Below is a small trained network, with its code and all its weights. Each question gives an input and a target symbol and asks what happens when units are switched off, that is, made to give their printed mean instead of their output.

import numpy as np


def w(rows, s, z=0):
    codes = np.array(rows[::2]) - 128.0
    scale = np.full(codes.shape[1], s)
    scale[-1] = z or s
    return codes * scale


def f(y):
    return np.maximum(y, 0)


def softmax(a):
    e = np.exp(a - a.max(-1, keepdims=True))
    return e / e.sum(-1, keepdims=True)


def log_softmax(a):
    a = a - a.max(-1, keepdims=True)
    return a - np.log(np.exp(a).sum(-1, keepdims=True))


def net(x, mask):
    ids = ['βδζηθλσ'.index(c) for c in x.split()]
    T = len(ids)
    res = E[ids] + P[:T]
    q, k, v = (res @ M[0].T for M in (Q, K, V))
    z = softmax(np.where(np.tri(T) > 0, q @ k.T / 3**0.5, -1e9)) @ v
    res = res + np.where(mask[0], z, O[0][:, -1]) @ O[0][:, :-1]
    y = f(res @ A[0][:, :-1].T + A[0][:, -1])
    res = res + np.where(mask[1:25], y, B[0][:, -1]) @ B[0][:, :-1]
    return log_softmax(res[-1] @ U[:, :-1].T + U[:, -1])


Q, K, V, O, A, B = {}, {}, {}, {}, {}, {}
E = w([
[195,81,143,194,162,171,63,79,78],'β',
[125,25,195,110,145,93,138,110,250],'δ',
[151,23,173,50,29,67,125,14,182],'ζ',
[96,89,120,54,186,119,153,46,213],'η',
[192,9,189,209,145,154,57,158,74],'θ',
[71,124,40,97,63,192,188,115,142],'λ',
[157,187,207,202,85,145,138,136,217],'σ',
],0.019)
P = w([
[98,135,170,96,110,190,1,118,236],'0',
[95,87,99,224,69,82,253,83,117],'1',
[171,120,185,219,112,97,163,84,147],'2',
[169,174,128,219,111,167,91,138,134],'3',
[62,101,115,111,93,125,203,81,117],'4',
[119,92,185,155,155,104,186,152,147],'5',
[186,136,185,196,117,104,140,120,113],'6',
[121,84,160,125,37,114,168,119,110],'7',
],0.009)
Q[0] = w([
[91,139,100,121,203,143,99,168,90],'head 0',
[148,151,23,87,130,254,37,232,33],'head 0',
[74,100,167,84,91,208,97,113,123],'head 0',
],0.0074)
K[0] = w([
[156,145,139,189,59,64,148,68,99],'head 0',
[115,101,90,197,158,20,254,134,70],'head 0',
[169,171,118,109,187,110,147,177,114],'head 0',
],0.0098)
V[0] = w([
[157,200,142,152,12,114,134,104,128],'head 0',
[102,85,126,67,95,143,166,139,157],'head 0',
[132,156,79,110,213,178,154,96,108],'head 0',
],0.011)
O[0] = w([
[194,179,128,85,71,157,162,142,10,153],'head 0',
[12,132,91,117,130,194,112,82,68,188],'head 0',
[178,55,124,171,172,147,167,76,73,9],'head 0',
],0.013,0.012)
A[0] = w([
[156,150,143,113,128,111,85,102,69,113],'neuron 0',
[114,176,192,128,101,196,113,126,153,118],'neuron 1',
[152,176,70,117,99,187,111,147,1,150],'neuron 2',
[90,86,164,185,120,109,38,130,68,115],'neuron 3',
[125,112,130,127,81,145,96,137,29,116],'neuron 4',
[141,94,122,156,68,151,175,76,120,131],'neuron 5',
[151,162,250,79,135,159,182,55,112,188],'neuron 6',
[182,76,145,167,65,122,148,143,187,130],'neuron 7',
[153,167,130,89,121,61,142,128,159,80],'neuron 8',
[107,147,105,55,101,123,183,199,165,94],'neuron 9',
[81,111,146,107,105,132,90,156,176,156],'neuron 10',
[82,155,108,187,88,144,105,131,74,102],'neuron 11',
[141,42,93,196,129,198,146,134,110,184],'neuron 12',
[141,119,129,208,116,172,179,140,134,139],'neuron 13',
[124,93,162,208,65,142,76,136,108,141],'neuron 14',
[100,179,137,105,128,42,119,122,138,4],'neuron 15',
[168,141,167,86,113,85,175,127,137,105],'neuron 16',
[93,133,87,143,88,124,122,127,166,122],'neuron 17',
[91,89,127,103,89,51,101,82,127,149],'neuron 18',
[84,171,163,178,87,128,120,181,115,175],'neuron 19',
[129,99,106,166,157,153,107,108,37,132],'neuron 20',
[81,110,149,128,199,98,127,51,148,133],'neuron 21',
[156,155,129,94,130,107,105,169,70,138],'neuron 22',
[76,108,89,146,130,142,97,175,117,182],'neuron 23',
],0.01,0.0042)
B[0] = w([
[87,127,122,141,64,90,153,120,77,158],'neuron 0',
[33,104,107,144,183,114,128,138,93,253],'neuron 1',
[174,125,146,93,104,66,174,104,130,232],'neuron 2',
[72,165,104,223,40,120,133,65,152,182],'neuron 3',
[104,112,169,102,145,66,146,82,144,195],'neuron 4',
[181,133,159,106,108,188,112,166,135,162],'neuron 5',
[118,122,55,137,132,170,139,229,150,201],'neuron 6',
[178,148,56,107,202,164,80,114,149,193],'neuron 7',
[150,163,83,173,93,192,62,71,74,178],'neuron 8',
[195,178,125,158,129,127,54,77,100,227],'neuron 9',
[131,118,131,154,104,103,133,41,112,253],'neuron 10',
[122,129,127,116,148,116,96,175,116,196],'neuron 11',
[167,109,177,51,187,132,1,169,82,171],'neuron 12',
[145,46,155,72,122,164,146,151,144,153],'neuron 13',
[125,92,138,116,78,139,177,154,145,195],'neuron 14',
[105,131,225,148,186,213,79,122,119,178],'neuron 15',
[80,161,86,120,81,124,136,134,78,184],'neuron 16',
[182,95,225,98,121,100,173,96,86,211],'neuron 17',
[65,191,100,67,130,144,104,139,153,200],'neuron 18',
[159,89,98,76,127,91,114,94,114,244],'neuron 19',
[104,203,109,90,175,132,134,222,188,150],'neuron 20',
[96,49,159,172,103,150,177,169,85,214],'neuron 21',
[103,146,131,155,160,186,193,64,104,181],'neuron 22',
[100,193,57,158,91,107,116,118,158,194],'neuron 23',
],0.0061,0.017)
U = w([
[243,133,211,126,156,142,76,89,102,67],'β',
[174,141,30,209,97,147,95,133,62,92],'δ',
[144,177,155,152,115,84,180,152,161,106],'ζ',
[146,150,137,109,109,174,109,254,163,134],'η',
[195,128,38,145,102,99,135,167,185,251],'θ',
[170,127,148,83,190,38,37,178,58,75],'λ',
[226,56,145,172,122,107,145,71,33,176],'σ',
],0.0065,0.0028)

Each question gives the input, a string of symbols that net reads in full, and the target symbol t.
The units are the heads (3 rows each of Q, K, V and O) and the neurons (one row each of A and B). Each row of codes is followed by its name. A weight is (code - 128) times the scale printed after its matrix; where a second scale follows, it is the last column's (O, A, B and U).
mask holds one flag per unit, heads first, then neurons. A switched-off unit (its flag False) gives its mean, the last column of its rows in O or B, instead of its output. The means were averaged over made-up inputs and are rounded, as every weight is.
A unit's drop is (log p(t) with every unit on - log p(t) with that unit switched off) / (log p(t) with every unit on - log p(t) with every unit switched off).
The circuit of an input: a set's keep is (log p(t) with only the set's units on - log p(t) with every unit switched off) / (log p(t) with every unit on - log p(t) with every unit switched off). Starting from the 12 units with the biggest drops (on a tie, the unit counted first), units are removed one at a time, each time the one whose removal leaves the highest keep (on an exact tie, the one counted first), for as long as the keep stays at least 0.8.
circuit, biggest first: the units of the circuit, biggest drop first
k most important neurons: the k neurons with the biggest drops, biggest first
drop when u is switched off: that unit's drop, to one decimal
input σ λ σ λ η ζ, target δ: circuit, biggest first : head 0; neuron 8; neuron 6; neuron 16
input δ β σ β, target β: circuit, biggest first : head 0; neuron 21
input η σ θ β, target σ: circuit, biggest first : head 0; neuron 2; neuron 0
input β δ η η, target θ: circuit, biggest first : head 0; neuron 17; neuron 15
input β σ ζ σ β η, target θ: circuit, biggest first : head 0; neuron 17; neuron 7
input β σ σ δ, target θ: circuit, biggest first : head 0; neuron 17; neuron 7
input λ δ ζ δ δ θ, target δ: circuit, biggest first : neuron 3
input σ σ η, target δ: 2 most important neurons : neuron 8; neuron 6
input σ β β δ σ σ λ, target σ: circuit, biggest first : head 0; neuron 18
input η σ σ β, target σ: circuit, biggest first : head 0; neuron 2
input β β δ δ σ σ δ δ, target θ: circuit, biggest first : head 0; neuron 7; neuron 17
input η λ β ζ β δ η, target σ: 2 most important neurons : neuron 21; neuron 6
input λ λ θ, target λ: 2 most important neurons : neuron 12; neuron 20
input η λ δ, target σ: most important neuron : neuron 21
input λ σ σ σ, target η: 3 most important neurons : neuron 10; neuron 20; neuron 9
input σ σ δ η σ, target δ: 2 most important neurons : neuron 8; neuron 6
input λ σ σ σ σ, target η: 2 most important neurons : neuron 10; neuron 6
input β δ ζ, target θ: drop when neuron 1 is switched off : 0.0
input θ β θ, target θ: drop when head 0 is switched off : 0.4
input λ λ θ θ δ θ σ ζ, target η: drop when neuron 18 is switched off : 0.2
input β λ ζ σ ζ ζ λ σ, target θ: most important neuron : neuron 7
